Each row is followed by one of two labels, saying whether the row has a hidden trait. Each part has a new trait and two new labels.
In the rows, 128 means zero.
[141 136 165  96  97 121 152 121 161  41  18 153  99 135 133  95  93 127
 247 124 128 173 111  68  81 122 135 162 121  95 111 229  54 130 101 158
 102 100 156  67  89 137 118  69 138 111 101 230 167  99 149 132 137 148
 123  30 122 163 108 134 154 125 146 149 136 166 229 106 207 118 134 119
 134  92 106 147 169 121 129  91  94 131 108 119 189 141 156 135 114 154
 136 102 181  56 142 220 180 126  76 157 130 105 123 139  84 104 164  98
 131 113 139 173 133  88 125 161 173 166 124 179 151 167] | Z
[136 110 148 116 125 103 137 131  86 105  77 142 176 138 142 122  99 120
 185 132 138 147 150  91 122 132 143 153 121  91  88 177 109 134 117 145
 136 120 125  71  92 145 118  73 121 122 102 203 141 112 127 133 117 137
 147 112 101 195 129 131 134 127 116 135 135 155 136  89 124 147 134 126
 143  49 119 138 129 138 131 107 106 130 133 150 146 141 146 144 132 142
 113 118 138 113 124 169 175 136  70 150 145 126 147 139 130 110 153 119
 148 126 140 167 124 125 105 153 160 156 125 150  92 128] | M
[132  94 109 138 112 132 129 150  94 180  84 166  99 141 134 129 118 118
 163 101 121  91 154  65 142 105 132 126 114 102 154 159  65 127 135 127
 120 122 139 132  64  92 117 142 151 115 128 154 151 162 120 109 140 108
 134 161 125 123 110 126  79 116 159 170 145 119 103 147 130 111 124 129
 134  82 117  95  99 143 130 111 124  43 190 151 124 134 126 139  98 115
 124 124 132  70 120 152 115 127 161 137 102 114 115 129 130 153 150 136
  84 124 139 171 114 109 119 128 113 149 130 132 169 130] | Z
[141 109 169 107 108 107 144 129 109  76   4 156 150 142 145 106  86 122
 211 127 136 163 143  50 108 127 149 162 116  85 109 206  76 135 106 153
 122 107 146  51  74 140 110  51 134 118  95 234 167 108 131 131 125 147
 142  84 100 201 117 134 140 123 132 156 141 166 155  98 173 135 135 122
 148  49 107 138 144 136 129  88  96 119 134 138 179 139 158 148 124 149
 115 105 158  78 126 221 189 134  64 161 141 118 134 144 112 106 164 106
 151 119 144 192 126 111 107 160 166 163 125 173 156 145] | M
[131 106 136 125 131 103 143 131 108 117 122 141 169 137 143 105  96 126
 121 123 131 150 137  86 123 130 140 148 114 105 110 186 112 129 127 136
 121 119 153 104 101 123 117  77 114 123 113 166 133 131 133 127 141 136
 131 104  88 146 129 135 121 130 143 148 145 133 135 102 106 122 130 135
 131  83 114 113 128 125 126 122 109 102 157 165 135 120 137 148 124 127
 118 114 140  98 123 155 140 132 124 141 125 111 130 131 136 122 145 107
 150 108 141 159 115 141 125 148 122 139 130 157 145 146] | Z
[133 140 139 112  98 141 132 130 144  68  16 141   1 138 116 116 128 124
 172 103 126 182  86  59  84 124 118 122 115 108 149 190  64 118 142 122
 142 107 167 133 107 139 121 133 170 113 131 163 151 114 129 119 130 141
 120  60 142 113 108 115 114 119 156 153 121 138 169 121 191 133 123 116
 143 162 112 152 138 126 125 112 106 125 151 102 207 128 152 117 108 126
 135 117 164  57 138 118 130 116 125 135 126 100  75 139  87 137 131 106
  60 126 141 191 166  72 164 135 128 156 126 149 181 118] | M
[137 122 176 100 110 116 159 118 168   1  18 153 106 142 138  77  66 132
 213 121 128 180 112  40  82 117 144 161 116 103 104 254  52 133 101 150
  99 100 184  64  97 134 106  30 132 115  92 252 165  93 157 133 150 172
 122  30  97 171 107 141 153 133 151 168 141 165 207  89 210 105 131 127
 133 130  99 136 164 110 117  98  83 123 133 124 189 130 161 145 112 148
 144  93 182  45 144 201 169 130  81 164 119  87 101 137  86 108 175  74
 157  94 143 181 140  94 125 159 158 149 123 186 168 170] | Z
[144 111 169 107  94 115 138 135 108  97   1 166 101 142 137 118  92 115
 238 116 131 158 145  43 102 121 137 158 112  75  98 213  60 128 109 166
 113 101 124  59  38 124 115  87 146 111 101 230 176 126 126 123 128 128
 141  97 124 178 109 128 124 114 144 182 139 160 164 107 161 134 135 116
 145  28 109 139 142 142 137  89  88 100 133 144 194 149 152 142 107 146
 116 112 165  51 126 237 187 129  74 156 134 109 142 137 102 114 171 117
 130 126 148 189 117 100 118 155 182 179 126 168 166 148] | Z
[136 115 141 122 107 132 127 140 108 117  52 154  78 138 128 132 120 117
 196 111 130 144 126  71 119 118 130 130 117  97 137 172  73 128 127 134
 137 117 129  96  56 128 122 124 156 118 118 181 158 135 119 120 119 125
 140 130 139 152 111 120 107 117 140 154 132 138 126 121 160 135 127 119
 146  98 120 136 123 142 131  98 112 102 151 123 165 141 140 127 108 131
 119 124 154  85 125 172 154 127 101 140 124 117 121 138 115 132 146 127
 102 134 137 183 139  95 127 135 152 156 126 134 154 117] | M
[138 132 153 108  94 132 131 136 128  75  21 153  44 139 119 121 112 119
 229 109 128 164 121  70  96 118 125 137 116 103 132 193  56 125 131 142
 131 111 135 103  70 130 123 132 158 115 116 205 159 120 128 124 123 134
 132  72 145 147 109 121 119 117 141 163 127 149 163 123 189 132 128 114
 142  99 114 153 135 134 132 100 104 117 132 117 183 146 145 121 108 140
 128 121 165  71 136 163 166 122  97 149 124 111 109 138  99 127 143 117
 101 135 139 186 145  82 137 133 159 164 124 144 173 128] | M
[130 114 133 121 103 127 136 137 124 121  80 143  74 139 131 115 113 122
 178 105 124 136 128  67 110 117 127 134 111 103 144 196  40 124 126 141
 115 106 154 127  74 109 113 122 146 114 124 183 158 153 129 118 145 125
 124  75 120 123 109 128 100 119 163 174 140 137 150 130 149 112 127 126
 133  85 109 119 124 131 130 113 108  79 165 146 166 129 134 136 105 127
 128 117 158  59 128 152 141 124 142 138 109 110 118 131 113 136 150 116
 115 121 142 166 120 108 140 138 138 154 129 150 166 144] | Z
[131 101 122 135 117 126 123 145  82 146  32 156  92 148 129 135 124 116
 149 103 132 115 147  48 138 115 135 124 108 106 140 175  70 127 141 121
 149 122 135 130  76 115 117 124 147 121 126 154 141 139 115 115 126 120
 141 144 112 143 115 121  83 119 141 147 134 124 112 132 126 132 122 127
 148  97 116 122 100 141 128 113 114  77 183 146 157 134 138 136 106 118
 120 128 135 107 119 135 132 127 136 138 116 116 107 133 131 146 137 125
 105 127 141 196 138 107 135 132 124 151 128 126 168 106] | Z
